Below are the code and all the weights of a small trained network. Each question names an input and a class and asks about switching units off, where a switched-off unit gives its printed mean instead of its output.

import numpy as np


def w(rows, s, z=0):
    codes = np.array(rows[::2]) - 128.0
    scale = np.full(codes.shape[1], s)
    scale[-1] = z or s
    return codes * scale


def norm(h):
    return h / np.sqrt((h * h).mean(-1, keepdims=True) + 1e-5)


def f(y):
    return y / 2 * (1 + np.tanh(0.7978845608 * (y + 0.044715 * y**3)))


def log_softmax(a):
    a = a - a.max(-1, keepdims=True)
    return a - np.log(np.exp(a).sum(-1, keepdims=True))


def net(x, mask):
    res = np.array(x, float).reshape(1, 5) / 4 @ E
    u = 0
    for l in range(2):
        y = f(norm(res) @ A[l][:, :-1].T + A[l][:, -1])
        res = res + np.where(mask[u : u + 5], y, B[l][:, -1]) @ B[l][:, :-1]
        u += 5
    return log_softmax(norm(res)[-1] @ U[:, :-1].T + U[:, -1])


A, B = {}, {}
E = w([
[120,129,126],'x0',
[54,106,31],'x1',
[232,47,85],'x2',
[49,2,161],'x3',
[130,120,129],'x4',
],0.0035)
A[0] = w([
[61,138,27,77],'L0N0',
[96,65,199,4],'L0N1',
[38,207,168,71],'L0N2',
[2,133,144,152],'L0N3',
[171,214,80,51],'L0N4',
],0.0082,0.0026)
B[0] = w([
[99,199,207,200],'L0N0',
[71,108,130,153],'L0N1',
[255,85,78,217],'L0N2',
[167,192,57,255],'L0N3',
[15,54,74,181],'L0N4',
],0.0099,0.0031)
A[1] = w([
[192,182,64,113],'L1N0',
[161,151,206,117],'L1N1',
[140,83,2,97],'L1N2',
[177,202,57,81],'L1N3',
[43,177,53,251],'L1N4',
],0.0073,0.003)
B[1] = w([
[65,65,144,207],'L1N0',
[102,167,254,133],'L1N1',
[120,123,129,207],'L1N2',
[112,83,121,201],'L1N3',
[154,108,205,254],'L1N4',
],0.0081,0.0045)
U = w([
[65,53,72,28],'0',
[156,103,71,252],'1',
[240,103,3,28],'2',
[145,114,72,207],'3',
[155,205,116,106],'4',
],0.011,0.002)

Each question gives the input, the list of numbers given to net, and the class t.
The units are the neurons (one row each of A and B). Each row of codes is followed by its name. A weight is (code - 128) times the scale printed after its matrix; where a second scale follows, it is the last column's (A, B and U).
mask holds one flag per neuron, layer by layer. A switched-off neuron (its flag False) gives its mean, the last column of its row in B, instead of its output. The means were averaged over made-up inputs and are rounded, as every weight is.
A unit's drop is (log p(t) with every unit on - log p(t) with that unit switched off) / (log p(t) with every unit on - log p(t) with every unit switched off).
The circuit of an input: a set's keep is (log p(t) with only the set's units on - log p(t) with every unit switched off) / (log p(t) with every unit on - log p(t) with every unit switched off). Starting from all 10 units, units are removed one at a time, each time the one whose removal leaves the highest keep (on an exact tie, the one counted first), for as long as the keep stays at least 0.8.
circuit, biggest first: the units of the circuit, biggest drop first
k most important neurons: the k neurons with the biggest drops, biggest first
top k neurons in layer l: the k neurons of layer l with the biggest drops, biggest first
drop when u is switched off: that unit's drop, to one decimal
input [2,0,-7,4,-6], class 2: circuit, biggest first -> L0N2
input [3,3,7,-8,-7], class 0: circuit, biggest first -> L0N2, L0N4
input [4,-5,-5,-3,-3], class 2: 4 most important neurons -> L0N2, L0N0, L1N4, L0N1
input [-3,-6,-8,5,3], class 2: circuit, biggest first -> L0N2, L0N3
input [1,7,-8,4,5], class 2: 2 most important neurons -> L0N3, L0N2
input [-4,-6,-7,-2,4], class 2: top 2 neurons in layer 0 -> L0N2, L0N0
input [-3,8,5,-6,-6], class 4: 2 most important neurons -> L0N0, L0N2
input [2,-1,4,-7,-2], class 0: 2 most important neurons -> L0N2, L0N0
input [4,-8,6,1,6], class 4: circuit, biggest first -> L0N2, L1N1
input [6,4,-6,-6,-4], class 0: 3 most important neurons -> L0N4, L1N0, L1N3
input [-4,3,-4,-4,0], class 0: 3 most important neurons -> L0N4, L1N0, L0N0
input [-4,8,-4,3,1], class 4: top 2 neurons in layer 0 -> L0N0, L0N4
input [1,5,-3,1,2], class 4: top 2 neurons in layer 0 -> L0N0, L0N4
input [7,-1,-2,-8,-2], class 0: most important neuron -> L0N0
input [-6,-6,-7,3,3], class 2: top 4 neurons in layer 0 -> L0N2, L0N0, L0N3, L0N4
input [2,2,-6,-2,-3], class 2: drop when L0N2 is switched off -> 0.8
input [-5,-3,-8,1,0], class 2: drop when L0N2 is switched off -> 0.9
input [8,4,8,-8,4], class 0: drop when L0N3 is switched off -> 0.1
